Below are the code and all the weights of a small trained network. Each question names an input and a target symbol and asks about switching units off, where a switched-off unit gives its printed mean instead of its output.

import numpy as np


def w(rows, s, z=0):
    codes = np.array(rows[::2]) - 128.0
    scale = np.full(codes.shape[1], s)
    scale[-1] = z or s
    return codes * scale


def f(y):
    return y / 2 * (1 + np.tanh(0.7978845608 * (y + 0.044715 * y**3)))


def softmax(a):
    e = np.exp(a - a.max(-1, keepdims=True))
    return e / e.sum(-1, keepdims=True)


def log_softmax(a):
    a = a - a.max(-1, keepdims=True)
    return a - np.log(np.exp(a).sum(-1, keepdims=True))


def net(x, mask):
    ids = ['ΘΛΠΣΦΨαγεζημξτω'.index(c) for c in x.split()]
    T = len(ids)
    res = E[ids] + P[:T]
    r = res
    for j in range(3):
        rows = slice(2 * j, 2 * j + 2)
        q, k, v = (r @ M[0][rows].T for M in (Q, K, V))
        z = softmax(np.where(np.tri(T) > 0, q @ k.T / 2**0.5, -1e9)) @ v
        o = O[0][rows]
        res = res + np.where(mask[j], z, o[:, -1]) @ o[:, :-1]
    y = f(res @ A[0][:, :-1].T + A[0][:, -1])
    res = res + np.where(mask[3:11], y, B[0][:, -1]) @ B[0][:, :-1]
    return log_softmax(res[-1] @ U[:, :-1].T + U[:, -1])


Q, K, V, O, A, B = {}, {}, {}, {}, {}, {}
E = w([
[140,152,8,37,77,9,44,208,55,149,182,129],'Θ',
[210,138,169,97,88,88,65,63,226,216,124,154],'Λ',
[188,184,100,114,91,144,97,104,232,200,112,186],'Π',
[180,106,214,161,39,130,102,85,194,177,149,188],'Σ',
[216,210,203,114,77,78,129,107,164,174,194,121],'Φ',
[138,26,76,27,122,103,24,189,65,137,64,126],'Ψ',
[139,24,57,135,107,122,108,207,19,53,115,156],'α',
[190,139,218,90,94,116,233,164,143,121,175,218],'γ',
[87,63,12,15,75,81,123,147,7,76,106,97],'ε',
[227,162,182,187,190,205,107,175,180,117,150,126],'ζ',
[181,200,149,62,222,177,110,68,164,94,25,113],'η',
[116,174,80,154,111,203,232,27,93,125,181,141],'μ',
[138,89,134,191,190,145,138,26,164,174,209,70],'ξ',
[66,18,199,100,134,64,208,29,99,129,131,96],'τ',
[119,15,2,121,164,186,125,230,71,201,93,137],'ω',
],0.0087)
P = w([
[57,123,87,113,109,128,92,85,230,65,180,254],'0',
[213,131,164,121,89,108,87,111,83,150,220,162],'1',
[243,121,163,115,117,117,103,123,57,171,212,142],'2',
[201,116,145,106,143,140,155,85,137,138,149,138],'3',
[203,115,147,120,140,138,177,102,137,163,129,109],'4',
[244,99,160,136,138,127,179,143,88,205,124,57],'5',
[226,102,147,135,143,138,203,134,120,208,99,54],'6',
[204,111,140,156,139,134,235,128,148,199,86,26],'7',
],0.0066)
Q[0] = w([
[161,78,66,76,131,134,92,192,28,126,135,154],'head 0',
[29,130,44,107,117,103,65,236,97,70,70,142],'head 0',
[136,204,190,155,112,139,188,72,239,136,129,159],'head 1',
[2,139,59,125,122,115,72,192,113,48,69,149],'head 1',
[239,162,217,117,113,125,186,118,166,177,148,127],'head 2',
[132,89,53,101,101,113,57,226,13,118,125,116],'head 2',
],0.0097)
K[0] = w([
[31,125,87,119,172,149,82,91,178,58,147,206],'head 0',
[142,155,135,130,84,107,22,98,147,110,187,165],'head 0',
[192,141,148,181,181,143,138,157,86,147,131,1],'head 1',
[159,177,147,103,69,110,47,130,121,126,185,217],'head 1',
[107,115,88,161,139,146,240,114,139,167,84,37],'head 2',
[87,158,90,116,135,161,43,135,187,30,143,237],'head 2',
],0.0088)
V[0] = w([
[95,66,133,136,76,117,217,136,68,83,164,186],'head 0',
[146,128,51,50,94,165,102,190,149,192,70,169],'head 0',
[97,153,81,32,95,80,171,98,88,137,139,95],'head 1',
[122,102,144,156,129,92,136,104,186,254,202,121],'head 1',
[74,47,85,143,189,177,125,61,83,118,107,118],'head 2',
[143,181,69,196,154,209,168,127,133,119,169,139],'head 2',
],0.0095)
O[0] = w([
[90,118,10,83,167,96,184,149,75,240,109,10,142],'head 0',
[119,27,184,187,173,101,99,30,81,118,241,159,91],'head 0',
[144,75,92,69,52,244,150,141,212,141,227,78,103],'head 1',
[37,128,185,72,119,145,132,148,123,230,112,204,254],'head 1',
[96,184,113,51,154,165,56,125,65,53,165,73,87],'head 2',
[254,123,64,66,72,185,128,89,38,160,120,217,143],'head 2',
],0.0086,0.0073)
A[0] = w([
[147,51,86,176,143,111,51,136,91,34,214,14,5],'neuron 0',
[106,126,103,112,172,134,168,119,8,170,109,129,140],'neuron 1',
[58,144,189,196,250,5,109,127,96,106,90,160,181],'neuron 2',
[176,194,237,200,100,126,157,83,227,105,119,150,109],'neuron 3',
[243,117,59,52,52,166,88,202,72,60,113,110,139],'neuron 4',
[199,94,72,200,143,2,108,104,114,164,38,161,199],'neuron 5',
[241,167,164,101,113,136,102,42,85,113,147,193,231],'neuron 6',
[199,92,196,202,121,154,175,9,199,108,206,152,134],'neuron 7',
],0.0058,0.0018)
B[0] = w([
[80,156,96,132,220,167,126,107,189,123,54,242,159],'neuron 0',
[157,163,134,57,181,94,29,120,84,98,129,112,211],'neuron 1',
[3,150,192,198,168,158,156,167,63,127,211,58,184],'neuron 2',
[109,180,77,130,117,130,14,165,110,95,64,126,255],'neuron 3',
[104,74,128,230,30,187,142,191,132,85,98,146,183],'neuron 4',
[170,123,124,204,115,93,217,96,104,122,76,79,235],'neuron 5',
[131,151,140,110,166,215,177,57,70,81,145,128,246],'neuron 6',
[164,88,109,115,123,105,67,192,154,34,157,80,235],'neuron 7',
],0.0073,0.0067)
U = w([
[120,87,157,137,107,148,150,118,149,65,147,184,117],'Θ',
[188,117,62,166,107,52,106,35,129,161,106,54,146],'Λ',
[148,52,136,149,118,73,254,117,187,187,114,202,174],'Π',
[147,76,194,100,150,128,151,64,88,101,231,83,151],'Σ',
[130,192,163,59,185,157,81,73,94,163,100,222,180],'Φ',
[88,112,92,169,143,197,147,106,177,135,116,137,66],'Ψ',
[184,116,101,152,73,212,230,60,117,128,135,136,70],'α',
[52,135,169,142,167,140,69,155,163,102,159,141,2],'γ',
[21,93,187,187,72,151,162,135,111,157,181,153,141],'ε',
[175,60,110,113,146,134,127,171,200,143,227,133,232],'ζ',
[108,203,144,186,174,82,171,144,59,115,116,83,44],'η',
[87,208,116,83,156,160,141,221,154,136,136,25,184],'μ',
[187,177,49,103,187,80,83,137,133,32,77,86,137],'ξ',
[168,67,107,142,87,126,43,177,97,129,164,94,78],'τ',
[125,139,127,151,47,114,74,235,181,126,43,196,112],'ω',
],0.006,0.0021)

Each question gives the input, a string of symbols that net reads in full, and the target symbol t.
The units are the heads (2 rows each of Q, K, V and O) and the neurons (one row each of A and B). Each row of codes is followed by its name. A weight is (code - 128) times the scale printed after its matrix; where a second scale follows, it is the last column's (O, A, B and U).
mask holds one flag per unit, heads first, then neurons. A switched-off unit (its flag False) gives its mean, the last column of its rows in O or B, instead of its output. The means were averaged over made-up inputs and are rounded, as every weight is.
A unit's drop is (log p(t) with every unit on - log p(t) with that unit switched off) / (log p(t) with every unit on - log p(t) with every unit switched off).
The circuit of an input: a set's keep is (log p(t) with only the set's units on - log p(t) with every unit switched off) / (log p(t) with every unit on - log p(t) with every unit switched off). Starting from all 11 units, units are removed one at a time, each time the one whose removal leaves the highest keep (on an exact tie, the one counted first), for as long as the keep stays at least 0.8.
units of the circuit, in order: the units of the circuit, biggest drop first
most important unit: the unit with the biggest drop
k most important neurons: the k neurons with the biggest drops, biggest first
which heads matter: for each layer, one digit per head in row order, 1 if its drop is at least 0.15 and else 0, layers parted by /
input ξ ξ ω ξ Φ, target Σ: most important unit -> head 0
input Λ ζ Φ τ Λ ξ Φ, target Φ: units of the circuit, in order -> (head 1; head 2; neuron 7)
input Φ Φ ξ Φ Λ γ Ψ, target Π: units of the circuit, in order -> (head 2; neuron 3)
input α ζ μ η Λ Ψ ε, target ξ: units of the circuit, in order -> (head 1; head 2)
input Σ Φ Σ, target ω: which heads matter -> 101
input ξ α α, target ω: units of the circuit, in order -> (neuron 4; head 0)
input Ψ Φ ε Π, target ζ: which heads matter -> 110
input ω Φ Λ, target Σ: units of the circuit, in order -> (head 0; neuron 6)
input Λ Θ α, target ε: units of the circuit, in order -> (head 2; neuron 2; head 0)
input Θ γ τ, target μ: which heads matter -> 101
input ξ α Σ, target Φ: which heads matter -> 011
input ζ γ Ψ, target α: which heads matter -> 001
input Φ Ψ Φ, target τ: which heads matter -> 111
input ξ α τ ζ Π, target μ: units of the circuit, in order -> (head 2; head 0)
input Φ Φ Φ Π, target ω: 2 most important neurons -> (neuron 3; neuron 7)
input μ Λ Φ α Φ ξ Λ μ, target Φ: 2 most important neurons -> (neuron 1; neuron 5)
input Σ Φ ζ Φ ξ Φ η Φ, target ξ: units of the circuit, in order -> (head 0; neuron 3; neuron 7; head 1)
input Ψ Λ ξ Φ ζ ξ ζ, target Φ: most important unit -> head 1
input Σ Φ ξ ξ ω, target η: units of the circuit, in order -> (head 1; neuron 2; neuron 5; head 2)
input μ Φ ξ Φ Φ Φ, target ω: units of the circuit, in order -> (head 2; head 0; neuron 3)
input ζ Λ Λ Ψ Φ ξ α Π, target Φ: units of the circuit, in order -> (head 2; head 1; neuron 7)
input Φ τ η, target μ: most important unit -> head 2
input ξ Φ Θ Λ Σ γ ξ η, target Φ: which heads matter -> 001
input Π α γ μ Θ, target Σ: which heads matter -> 100
input τ Σ Σ, target μ: units of the circuit, in order -> (head 0; head 2)
input Φ α Φ, target Λ: which heads matter -> 111
input Θ τ Φ ω Φ ε Θ Φ, target ζ: which heads matter -> 110
input ξ ξ μ γ Φ ε ε, target ω: which heads matter -> 100
input ε η Λ, target ξ: units of the circuit, in order -> (head 1; neuron 7; head 0; neuron 3)
input Θ τ ξ, target μ: units of the circuit, in order -> (head 0)
